Below is a small trained network, with its code and all its weights. Each question gives an input and a class and asks what happens when units are switched off, that is, made to give their printed mean instead of their output.

import numpy as np


def w(rows, s, z=0):
    codes = np.array(rows[::2]) - 128.0
    scale = np.full(codes.shape[1], s)
    scale[-1] = z or s
    return codes * scale


def f(y):
    return np.maximum(y, 0)


def log_softmax(a):
    a = a - a.max(-1, keepdims=True)
    return a - np.log(np.exp(a).sum(-1, keepdims=True))


def net(x, mask):
    res = np.array(x, float).reshape(1, 7) / 4 @ E
    y = f(res @ A[0][:, :-1].T + A[0][:, -1])
    res = res + np.where(mask, y, B[0][:, -1]) @ B[0][:, :-1]
    return log_softmax(res[-1] @ U[:, :-1].T + U[:, -1])


A, B = {}, {}
E = w([
[124,151,51,117,161,192,56,163,98,180,185,149],'x0',
[190,15,64,233,79,153,139,98,63,130,209,153],'x1',
[200,146,114,120,173,3,129,97,151,182,139,21],'x2',
[180,186,64,122,155,157,61,195,159,215,130,240],'x3',
[115,200,71,124,173,128,179,87,89,137,79,231],'x4',
[107,63,204,121,141,172,211,111,198,90,109,228],'x5',
[158,181,106,164,21,94,124,153,59,82,35,114],'x6',
],0.0053)
A[0] = w([
[94,114,193,102,127,167,202,116,180,80,90,214,225],'n1',
[133,172,99,105,120,204,48,247,144,165,105,228,236],'n2',
[111,162,116,164,69,115,177,114,57,63,52,158,185],'n3',
[113,110,214,87,156,99,169,99,195,106,126,100,121],'n4',
[86,237,173,27,120,47,58,183,144,127,67,16,220],'n5',
[162,160,13,156,103,171,61,170,50,154,135,159,182],'n6',
[232,153,92,155,143,35,144,101,126,166,119,96,251],'n7',
[109,186,70,70,210,124,128,116,138,189,106,180,142],'n8',
[142,121,39,143,150,114,58,105,55,170,201,56,203],'n9',
[104,165,114,158,60,110,174,112,53,57,56,150,182],'n10',
[87,125,166,148,53,125,137,131,82,45,96,90,121],'n11',
[136,113,126,174,104,92,182,68,74,93,119,100,126],'n12',
[219,162,115,131,152,2,149,109,143,173,105,83,220],'n13',
[49,126,162,77,162,173,170,90,151,101,116,169,190],'n14',
[146,94,143,103,188,147,42,158,204,222,196,81,133],'n15',
[133,190,36,75,211,130,107,137,134,214,113,201,177],'n16',
],0.0055,0.0018)
B[0] = w([
[63,94,150,171,142,158,153,134,143,135,124,198,231],'n1',
[105,113,92,186,122,84,81,163,184,208,139,254,253],'n2',
[131,126,121,112,112,159,159,81,97,87,59,149,200],'n3',
[110,92,147,144,108,110,116,167,150,146,90,119,203],'n4',
[132,151,192,93,171,100,142,174,251,145,87,108,252],'n5',
[82,78,28,203,76,73,47,172,136,193,108,183,233],'n6',
[132,119,86,133,66,96,98,123,117,140,43,134,217],'n7',
[160,173,130,99,168,139,160,85,170,113,154,184,205],'n8',
[65,81,61,167,88,147,110,109,84,130,95,180,231],'n9',
[140,134,117,102,114,157,161,77,95,83,62,144,202],'n10',
[175,158,119,87,120,120,141,104,122,103,121,116,198],'n11',
[146,112,87,153,83,116,118,109,113,131,116,149,187],'n12',
[131,119,107,129,77,80,98,138,138,146,15,126,223],'n13',
[82,122,153,137,157,169,154,129,140,119,129,172,203],'n14',
[124,115,101,128,100,153,133,85,70,98,111,142,218],'n15',
[167,175,114,105,159,116,146,85,174,129,151,202,233],'n16',
],0.0096,0.0063)
U = w([
[181,93,169,167,103,138,159,145,126,95,228,79,126],'0',
[127,108,102,124,94,181,146,56,1,58,118,113,153],'1',
[86,134,188,109,194,175,179,138,156,112,141,141,167],'2',
[142,171,93,136,171,147,103,116,126,153,255,146,31],'3',
[82,86,93,194,87,94,61,183,128,186,106,141,160],'4',
[161,153,173,71,139,109,107,214,147,122,125,4,93],'5',
[142,161,101,134,163,120,114,130,42,146,190,117,4],'6',
[247,180,125,75,133,102,146,90,146,118,119,129,129],'7',
],0.01,0.0041)

Each question gives the input, the list of numbers given to net, and the class t.
The units are the neurons (one row each of A and B). Each row of codes is followed by its name. A weight is (code - 128) times the scale printed after its matrix; where a second scale follows, it is the last column's (A, B and U).
mask holds one flag per neuron, in row order. A switched-off neuron (its flag False) gives its mean, the last column of its row in B, instead of its output. The means were averaged over made-up inputs and are rounded, as every weight is.
A unit's drop is (log p(t) with every unit on - log p(t) with that unit switched off) / (log p(t) with every unit on - log p(t) with every unit switched off).
The circuit of an input: a set's keep is (log p(t) with only the set's units on - log p(t) with every unit switched off) / (log p(t) with every unit on - log p(t) with every unit switched off). Starting from the 12 units with the biggest drops (on a tie, the unit counted first), units are removed one at a time, each time the one whose removal leaves the highest keep (on an exact tie, the one counted first), for as long as the keep stays at least 0.8.
circuit, biggest first: the units of the circuit, biggest drop first
k most important neurons: the k neurons with the biggest drops, biggest first
drop when u is switched off: that unit's drop, to one decimal
input [7,-7,3,-3,4,-3,3], class 7: circuit, biggest first	(n8 n16)
input [8,8,7,-6,7,5,-4], class 1: circuit, biggest first	(n2)
input [-1,3,4,1,-8,2,7], class 7: 4 most important neurons	(n6 n2 n1 n11)
input [-6,-1,1,-5,2,-1,-4], class 2: 3 most important neurons	(n6 n2 n9)
input [-5,-3,5,0,-5,-8,6], class 5: 2 most important neurons	(n5 n2)
input [1,-8,-8,8,-2,6,4], class 2: circuit, biggest first	(n8 n14)
input [1,-6,7,-4,3,-3,2], class 5: circuit, biggest first	(n5 n2)
input [-7,-6,1,0,4,-1,6], class 7: circuit, biggest first	(n5 n10)
input [-6,7,3,2,-3,6,-5], class 0: 3 most important neurons	(n6 n2 n9)
input [-2,5,-3,-4,-8,6,-8], class 2: 3 most important neurons	(n6 n1 n14)
input [-4,-1,7,-6,5,-7,7], class 7: 2 most important neurons	(n5 n6)
input [5,-7,5,4,7,-5,-6], class 7: 2 most important neurons	(n16 n8)
input [-8,6,5,-2,4,-6,5], class 1: drop when n10 is switched off	0.2
input [7,-8,8,-4,-3,0,2], class 5: circuit, biggest first	(n5)
input [-5,-1,4,4,-7,1,-7], class 5: drop when n2 is switched off	0.4
input [7,-6,2,-7,8,-5,7], class 7: drop when n5 is switched off	0.5
